Here is a tiny trained network, its code and every weight. The questions are about switching its units off for an input and a class, where a switched-off unit gives its printed mean instead of its output.

import numpy as np


def w(rows, s, z=0):
    codes = np.array(rows[::2]) - 128.0
    scale = np.full(codes.shape[1], s)
    scale[-1] = z or s
    return codes * scale


def f(y):
    return np.maximum(y, 0)


def log_softmax(a):
    a = a - a.max(-1, keepdims=True)
    return a - np.log(np.exp(a).sum(-1, keepdims=True))


def net(x, mask):
    res = np.array(x, float).reshape(1, 8) / 4 @ E
    y = f(res @ A[0][:, :-1].T + A[0][:, -1])
    res = res + np.where(mask, y, B[0][:, -1]) @ B[0][:, :-1]
    return log_softmax(res[-1] @ U[:, :-1].T + U[:, -1])


A, B = {}, {}
E = w([
[118,117,115,125,134,139,136,94],'x0',
[150,132,132,136,113,116,125,160],'x1',
[186,70,241,186,102,191,38,97],'x2',
[57,1,123,59,113,172,141,217],'x3',
[89,56,100,76,174,25,25,97],'x4',
[123,133,156,125,121,112,137,138],'x5',
[127,117,129,126,128,125,141,107],'x6',
[128,127,128,112,128,133,131,111],'x7',
],0.012)
A[0] = w([
[161,23,205,143,92,183,42,114,184],'n0',
[144,254,70,130,135,50,157,87,253],'n1',
[110,73,103,101,140,8,21,106,210],'n2',
[85,130,77,67,127,119,198,188,239],'n3',
[195,171,184,184,123,110,52,51,166],'n4',
[139,213,135,167,107,176,171,110,234],'n5',
],0.018,0.0051)
B[0] = w([
[160,137,229,93,156,199,135,154,247],'n0',
[153,169,163,122,251,46,170,165,238],'n1',
[114,130,140,120,182,31,48,102,251],'n2',
[123,115,72,50,99,169,95,164,216],'n3',
[63,182,140,155,103,155,105,30,235],'n4',
[226,134,111,146,141,183,117,141,214],'n5',
],0.024,0.032)
U = w([
[180,141,197,135,185,131,112,120,214],'0',
[118,132,65,89,88,185,145,151,131],'1',
[112,139,118,172,171,40,150,106,40],'2',
[66,1,96,100,112,76,84,153,85],'3',
[149,177,166,231,93,185,170,43,196],'4',
[136,61,198,158,66,224,191,145,166],'5',
[37,176,169,157,112,129,96,35,4],'6',
],0.0096,0.0038)

Each question gives the input, the list of numbers given to net, and the class t.
The units are the neurons (one row each of A and B). Each row of codes is followed by its name. A weight is (code - 128) times the scale printed after its matrix; where a second scale follows, it is the last column's (A, B and U).
mask holds one flag per neuron, in row order. A switched-off neuron (its flag False) gives its mean, the last column of its row in B, instead of its output. The means were averaged over made-up inputs and are rounded, as every weight is.
A unit's drop is (log p(t) with every unit on - log p(t) with that unit switched off) / (log p(t) with every unit on - log p(t) with every unit switched off).
The circuit of an input: a set's keep is (log p(t) with only the set's units on - log p(t) with every unit switched off) / (log p(t) with every unit on - log p(t) with every unit switched off). Starting from all 6 units, units are removed one at a time, each time the one whose removal leaves the highest keep (on an exact tie, the one counted first), for as long as the keep stays at least 0.8.
circuit, biggest first: the units of the circuit, biggest drop first
most important unit: the unit with the biggest drop
k most important neurons: the k neurons with the biggest drops, biggest first
drop when u is switched off: that unit's drop, to one decimal
input [-3,-3,0,7,1,-8,-6,8], class 3: circuit, biggest first	n1; n5; n4
input [-7,-3,-8,6,-3,8,7,7], class 1: most important unit	n2
input [-8,6,2,7,0,8,5,-4], class 5: circuit, biggest first	n1; n2
input [2,-2,5,-1,0,-8,-1,0], class 4: 3 most important neurons	n2; n1; n4
input [-3,0,7,2,0,-1,-3,-5], class 5: 3 most important neurons	n1; n2; n0
input [1,6,-7,0,3,-2,3,-8], class 2: 2 most important neurons	n1; n0
input [-2,-6,-3,1,-3,5,4,-3], class 1: 2 most important neurons	n2; n0
input [7,-3,3,-1,-1,-7,5,2], class 4: 2 most important neurons	n2; n1
input [-1,-8,-8,1,2,2,2,5], class 3: 3 most important neurons	n3; n0; n4
input [-3,1,8,1,-6,-6,5,-6], class 5: 3 most important neurons	n0; n2; n1
input [-1,-6,0,-8,1,4,0,-7], class 2: 4 most important neurons	n1; n0; n4; n3
input [-7,-8,-8,0,2,-5,-6,5], class 2: 3 most important neurons	n1; n0; n5
input [1,-1,1,-8,8,5,4,0], class 6: 2 most important neurons	n4; n5
input [-5,-3,5,-8,5,5,2,3], class 6: circuit, biggest first	n4
input [3,1,1,-8,1,8,-4,-6], class 6: 2 most important neurons	n4; n0
input [-3,4,2,5,-8,-4,-3,-5], class 5: 2 most important neurons	n2; n1
input [-5,5,8,-7,1,1,-7,5], class 6: drop when n0 is switched off	0.0
input [-3,6,0,-8,6,1,7,7], class 2: drop when n1 is switched off	1.5
input [2,-1,3,1,-7,-8,-2,0], class 5: drop when n1 is switched off	0.5
input [7,5,-8,2,-4,-6,-4,2], class 1: circuit, biggest first	n3
